[[ 99 138 135 109  99  99]
 [123 102 157 134 125 128]
 [131 131 135 133 137 133]]
Indices start at 1.
The entry at row 1, column 1? 99
The entry just left of the largest entry? 102
The entry in the bottom-right corner? 133
The entry directly below 109: 134
The top-right entry? 99
The entry in the bottom-left corner? 131
The largest entry? 157

Read these off the grid that follows. Rows and columns are numbered from 1.
1) Give the entry at row 3, column 1.
2) Give the entry in the bottom-right corner.
3) Give the entry just left of 122.
4) Give the top entry of the column that holds the smallest entry.
5) Give the entry directly below 133.
6) Give the entry just right of the smallest entry.
7) Give the entry in row 1 and column 3.
[[119 122 137 133]
 [129 136 135 120]
 [111 129 119 125]
 [146 106 121 130]]
1) 111
2) 130
3) 119
4) 122
5) 120
6) 121
7) 137

Questions about the matrix below.
1) Which number is the third entry from the end, reading row by row?
2) Which number is the smallest entry?
3) Which number is the largest entry in the last row?
4) Which number is the first entry of the largest entry's row?
5) Which number is the entry just left of the largest entry?
6) Which number is the third smallest entry?
7) Which number is the entry in the bottom-right corner?
102  135  140  126  136  139  120  107  129  133  119  121
135  123  124  125  129  124  134  130  123  132  119  127
130  110  137  126  129  116  134  145  128  124  134  111
1) 124
2) 102
3) 145
4) 130
5) 134
6) 110
7) 111

a =
[[131 121 125 139 121 132 124]
 [123 140 129 114 146 121 131]
 [136 131 137 134 127 133 135]
 [130 118 129 144 132 115 115]
 [120 142 128 112 151 118 129]
 [143 123 148 150 132 117 129]
 [118 141 109 109 127 153 136]
 [117 141 118 108 139 133 131]
 [120 142 126 110 147 123 130]
 [119 142 126 110 149 120 129]]
The smallest entry in the first column -> 117
Read off the entry just left of 146.
114
Read off the entry in the top-left corner.
131
Read off the entry directly above the largest entry.
117
Read off the entry directly above 140.
121
Read off the top entry of the column that holds the largest entry.
132
The smallest entry -> 108
Read off the entry in the bottom-left corner.
119
Read off the entry directly above 147.
139
The bottom-right entry is 129
Read off the 3rd entry on the main diagonal.
137
Read off the 3rd largest entry.
150
Read off the entry directly above 112.
144
Read off the entry directly below the largest entry.
133
The smallest entry in the last column is 115
The last entry of the smallest entry's row -> 131
Read off the bottom entry of the column that holds the smallest entry.
110
The last entry of the largest entry's row -> 136
The first entry on the diagonal from the top-right corner: 124
Read off the entry directly above the smallest entry.
109
The entry directly below 124 is 131
The 4th entry in reading order: 139
The second entry on the diagonal from the top-right corner: 121
The entry just left of 112 -> 128
The entry just right of 112 is 151
The entry just left of the smallest entry -> 118

[[124 126 126 127 127 128 125 129]
 [124 137 127 138 128 126 119 141]
 [124 137 123 132 129 130 134 119]
 [124 130 127 127 128 129 127 128]
 [124 116 121 122 132 128 120 129]
 [124 137 123 131 129 130 134 119]
 [124 132 140 123 116 122 130 134]
 [124 109 125 122 132 129 116 126]
 [124 137 123 132 129 130 134 119]
 [124 132 128 125 129 122 124 124]
 [124 128 128 128 128 128 128 128]
 [124 131 129 125 127 134 125 125]
 [124 130 135 121 155 132 127 135]
 [124 128 128 128 128 128 128 128]]
Rows and columns are numbered from 1.
The entry in the top-right corner?
Answer: 129
The bottom-left entry?
Answer: 124
The entry directly below the largest entry?
Answer: 128
The entry just right of the smallest entry?
Answer: 125
The entry directly above the largest entry?
Answer: 127
The top entry of the column that holds the largest entry is 127
The top-left entry -> 124
The top entry of the column that holds the smallest entry?
Answer: 126
The entry just left of the smallest entry?
Answer: 124
The entry in row 2 and column 1?
Answer: 124
The bottom-right entry?
Answer: 128
The entry directly below the smallest entry -> 137
The entry at row 3, column 1?
Answer: 124
The entry at row 1, column 3?
Answer: 126
The entry just left of the largest entry is 121
The bottom entry of the column that holds the smallest entry: 128
The entry directly above the smallest entry is 132
The entry just right of 138?
Answer: 128
The entry just right of the largest entry?
Answer: 132

[[134 142 110 126 141 150 124 130 131]
 [117 128 117 134 145 111 119 112 122]]
What is the 5th entry, reading row by row?
Answer: 141
What is the largest entry in the first column?
Answer: 134
The entry directly above 119: 124
The entry in the bottom-left corner: 117
The entry directly below the largest entry: 111
What is the bottom-right entry?
Answer: 122

Questions about the array below. Indices start at 1.
1) Report the entry at row 1, column 3.
2) Report the entry at row 1, column 1.
3) Report the top-right entry.
4) Report the minimum.
5) Report the entry just left of 143.
6) Report the top entry of the column that holds the largest entry.
7) Report the bottom-right entry.
8) Report the entry in the bottom-left corner.
[[123 129 137 136]
 [112 143 138 126]
 [127 134 140 132]
 [133 136 135 133]
 [131 132 136 136]
 [111 152 139 134]
 [129 133 137 129]
 [125 134 138 132]
 [129 110 144 126]
 [131 135 135 132]]
1) 137
2) 123
3) 136
4) 110
5) 112
6) 129
7) 132
8) 131
